Below is a small trained network, with its code and all its weights. Each question gives an input and a target symbol and asks what happens when units are switched off, that is, made to give their printed mean instead of their output.

import numpy as np


def w(rows, s, z=0):
    codes = np.array(rows[::2]) - 128.0
    scale = np.full(codes.shape[1], s)
    scale[-1] = z or s
    return codes * scale


def f(y):
    return np.maximum(y, 0)


def softmax(a):
    e = np.exp(a - a.max(-1, keepdims=True))
    return e / e.sum(-1, keepdims=True)


def log_softmax(a):
    a = a - a.max(-1, keepdims=True)
    return a - np.log(np.exp(a).sum(-1, keepdims=True))


def net(x, mask):
    ids = ['αζθξστφ'.index(c) for c in x.split()]
    T = len(ids)
    res = E[ids] + P[:T]
    u = 0
    for l in range(2):
        q, k, v = (res @ M[l].T for M in (Q, K, V))
        z = softmax(np.where(np.tri(T) > 0, q @ k.T / 4**0.5, -1e9)) @ v
        res = res + np.where(mask[u], z, O[l][:, -1]) @ O[l][:, :-1]
        u += 1
        y = f(res @ A[l][:, :-1].T + A[l][:, -1])
        res = res + np.where(mask[u : u + 8], y, B[l][:, -1]) @ B[l][:, :-1]
        u += 8
    return log_softmax(res[-1] @ U[:, :-1].T + U[:, -1])


Q, K, V, O, A, B = {}, {}, {}, {}, {}, {}
E = w([
[121,136,88,91,180,111,116,168],'α',
[132,73,144,54,89,72,128,139],'ζ',
[10,78,206,188,167,162,3,17],'θ',
[133,94,94,172,106,153,81,154],'ξ',
[177,144,171,113,117,160,156,136],'σ',
[168,188,90,9,163,89,148,108],'τ',
[89,235,86,94,135,164,139,187],'φ',
],0.014)
P = w([
[172,123,117,104,138,129,155,189],'0',
[65,11,119,84,84,103,159,103],'1',
[48,131,91,58,3,188,110,134],'2',
[202,174,152,130,114,145,175,207],'3',
[132,141,188,184,90,2,47,202],'4',
[95,144,90,170,105,160,89,58],'5',
[162,160,97,59,67,152,146,136],'6',
[143,158,123,97,137,95,165,121],'7',
[158,174,123,158,175,113,129,80],'8',
[120,147,140,150,124,128,122,101],'9',
[114,128,111,91,156,119,126,94],'10',
[129,183,130,139,142,134,116,124],'11',
[131,139,145,143,118,111,151,174],'12',
],0.0095)
Q[0] = w([
[130,158,103,180,64,2,47,107],'0.h0',
[101,173,246,94,46,65,245,139],'0.h0',
[115,94,200,83,200,146,194,115],'0.h0',
[172,139,191,153,212,152,73,154],'0.h0',
],0.0059)
K[0] = w([
[77,158,218,54,72,234,58,175],'0.h0',
[114,141,16,90,89,84,75,190],'0.h0',
[194,132,2,150,105,154,240,52],'0.h0',
[72,117,66,132,116,144,129,98],'0.h0',
],0.0069)
V[0] = w([
[105,142,143,96,3,159,78,218],'0.h0',
[190,116,160,42,58,47,141,85],'0.h0',
[197,172,109,207,95,153,159,114],'0.h0',
[88,127,65,117,212,94,127,235],'0.h0',
],0.0066)
O[0] = w([
[117,139,134,60,254,149,176,166,252],'0.h0',
[152,108,134,89,186,167,63,177,115],'0.h0',
[93,110,231,213,122,194,144,172,74],'0.h0',
[65,164,67,129,195,78,106,158,238],'0.h0',
],0.0094,0.0045)
A[0] = w([
[25,47,216,150,128,135,127,57,3],'0.n0',
[202,154,84,142,93,112,106,80,97],'0.n1',
[64,143,184,82,47,225,126,168,125],'0.n2',
[193,81,156,65,145,66,169,102,119],'0.n3',
[56,138,218,112,144,173,61,86,163],'0.n4',
[144,102,165,141,129,204,143,199,234],'0.n5',
[28,67,172,117,254,102,134,114,228],'0.n6',
[57,119,175,135,171,106,127,103,33],'0.n7',
],0.0075,0.0033)
B[0] = w([
[185,160,117,170,169,157,101,143,153],'0.n0',
[95,70,103,150,142,111,132,177,137],'0.n1',
[111,83,115,79,124,161,127,89,156],'0.n2',
[101,126,195,160,28,38,127,108,172],'0.n3',
[212,109,38,145,206,101,123,63,156],'0.n4',
[81,122,176,88,148,98,205,110,155],'0.n5',
[102,167,176,101,136,88,47,117,254],'0.n6',
[198,128,152,100,96,97,91,1,142],'0.n7',
],0.0082,0.0075)
Q[1] = w([
[111,168,140,254,155,107,41,95],'1.h0',
[126,212,209,194,115,24,161,209],'1.h0',
[226,107,174,204,105,176,129,133],'1.h0',
[34,107,116,43,138,147,111,9],'1.h0',
],0.0075)
K[1] = w([
[151,147,64,99,45,182,202,117],'1.h0',
[89,116,70,94,77,183,63,46],'1.h0',
[74,110,80,118,96,117,133,178],'1.h0',
[255,215,110,158,207,176,155,139],'1.h0',
],0.0098)
V[1] = w([
[84,93,164,197,101,229,150,240],'1.h0',
[245,204,181,67,40,43,220,57],'1.h0',
[113,245,10,54,12,138,134,197],'1.h0',
[100,41,182,162,59,42,2,170],'1.h0',
],0.0055)
O[1] = w([
[119,130,178,91,185,150,156,134,4],'1.h0',
[213,25,134,82,74,138,117,254,117],'1.h0',
[113,61,110,32,150,43,193,194,128],'1.h0',
[95,143,70,124,137,229,29,29,114],'1.h0',
],0.0087,0.016)
A[1] = w([
[45,64,190,147,229,207,94,184,254],'1.n0',
[179,164,120,157,135,170,61,64,103],'1.n1',
[2,179,161,113,89,201,179,38,49],'1.n2',
[198,167,89,203,164,80,100,70,43],'1.n3',
[92,135,111,149,64,166,60,90,23],'1.n4',
[76,148,160,57,251,204,185,67,152],'1.n5',
[43,121,137,188,183,188,135,154,23],'1.n6',
[130,170,161,32,199,162,135,143,139],'1.n7',
],0.0065,0.0039)
B[1] = w([
[132,109,255,155,84,106,104,46,144],'1.n0',
[109,131,138,66,140,66,213,172,251],'1.n1',
[120,151,94,245,89,129,200,122,187],'1.n2',
[196,54,86,96,173,144,143,180,233],'1.n3',
[103,72,185,62,171,187,150,101,232],'1.n4',
[138,67,155,139,70,98,107,30,178],'1.n5',
[97,115,82,143,85,4,101,79,136],'1.n6',
[152,27,223,72,65,144,129,67,211],'1.n7',
],0.0067,0.011)
U = w([
[94,90,142,100,147,105,255,111,127],'α',
[95,126,187,163,97,96,97,29,208],'ζ',
[140,81,124,97,154,133,81,59,65],'θ',
[137,58,68,135,70,125,158,206,166],'ξ',
[196,120,222,147,82,159,163,136,225],'σ',
[139,81,122,152,113,125,176,98,4],'τ',
[32,198,23,144,189,74,123,72,121],'φ',
],0.0065,0.0034)

Each question gives the input, a string of symbols that net reads in full, and the target symbol t.
The units are the heads (4 rows each of Q, K, V and O) and the neurons (one row each of A and B). Each row of codes is followed by its name. A weight is (code - 128) times the scale printed after its matrix; where a second scale follows, it is the last column's (O, A, B and U).
mask holds one flag per unit, layer by layer, with each layer's heads first. A switched-off unit (its flag False) gives its mean, the last column of its rows in O or B, instead of its output. The means were averaged over made-up inputs and are rounded, as every weight is.
A unit's drop is (log p(t) with every unit on - log p(t) with that unit switched off) / (log p(t) with every unit on - log p(t) with every unit switched off).
The circuit of an input: a set's keep is (log p(t) with only the set's units on - log p(t) with every unit switched off) / (log p(t) with every unit on - log p(t) with every unit switched off). Starting from the 12 units with the biggest drops (on a tie, the unit counted first), units are removed one at a time, each time the one whose removal leaves the highest keep (on an exact tie, the one counted first), for as long as the keep stays at least 0.8.
units of the circuit, in order: the units of the circuit, biggest drop first
most important unit: the unit with the biggest drop
k most important neurons of layer l: the k neurons of layer l with the biggest drops, biggest first
input τ φ φ ζ ζ α α ξ α φ ξ, target φ: most important neuron of layer 1 -> 1.n7
input φ α τ σ, target φ: units of the circuit, in order -> 0.n6; 1.h0; 0.h0; 1.n7
input φ τ τ ξ τ φ σ, target ξ: units of the circuit, in order -> 1.h0; 0.n6
input ζ φ τ, target θ: units of the circuit, in order -> 1.h0; 0.h0; 1.n1
input τ ζ φ τ, target θ: units of the circuit, in order -> 1.h0; 0.n6; 0.h0; 0.n3
input σ φ φ, target σ: units of the circuit, in order -> 1.h0; 0.h0; 0.n5; 1.n0
input ζ φ α, target θ: units of the circuit, in order -> 1.h0; 0.h0; 0.n3; 1.n1
input τ φ φ, target ξ: 2 most important neurons of layer 0 -> 0.n3; 0.n6
input τ θ τ φ φ ξ ξ φ φ ξ, target ξ: units of the circuit, in order -> 1.h0; 1.n4
input φ α φ α, target φ: units of the circuit, in order -> 0.n6; 0.h0; 1.n4; 1.h0
input ξ φ τ φ ζ τ σ, target θ: units of the circuit, in order -> 1.h0; 0.n6; 0.h0
input α α τ ξ ζ φ φ, target θ: 2 most important neurons of layer 1 -> 1.n7; 1.n5
input φ φ φ ξ τ ξ σ ξ ζ φ, target ζ: 2 most important neurons of layer 0 -> 0.n3; 0.n4
input τ τ α, target ξ: units of the circuit, in order -> 1.h0
input φ φ ζ α ξ φ α α φ ξ, target φ: units of the circuit, in order -> 1.n7; 1.n4
input φ ζ φ φ, target θ: 2 most important neurons of layer 0 -> 0.n3; 0.n6
input ζ φ ζ, target θ: units of the circuit, in order -> 1.h0; 0.h0; 1.n1
input φ φ φ ξ ξ α, target ζ: 3 most important neurons of layer 0 -> 0.n6; 0.n4; 0.n3
input φ φ φ φ τ, target α: 2 most important neurons of layer 0 -> 0.n3; 0.n2
input φ τ ξ φ τ, target ζ: most important unit -> 0.n3
input φ φ τ φ τ ζ, target α: 2 most important neurons of layer 0 -> 0.n3; 0.n6
input ξ τ φ φ ξ φ φ τ φ τ τ φ τ, target ξ: 2 most important neurons of layer 1 -> 1.n4; 1.n1
input α φ τ, target φ: 3 most important neurons of layer 0 -> 0.n6; 0.n3; 0.n5
input φ φ τ φ α τ τ τ, target ξ: 2 most important neurons of layer 0 -> 0.n3; 0.n2
input φ φ θ, target θ: 2 most important neurons of layer 0 -> 0.n4; 0.n0
input φ τ θ ζ, target ζ: 3 most important neurons of layer 0 -> 0.n3; 0.n0; 0.n5
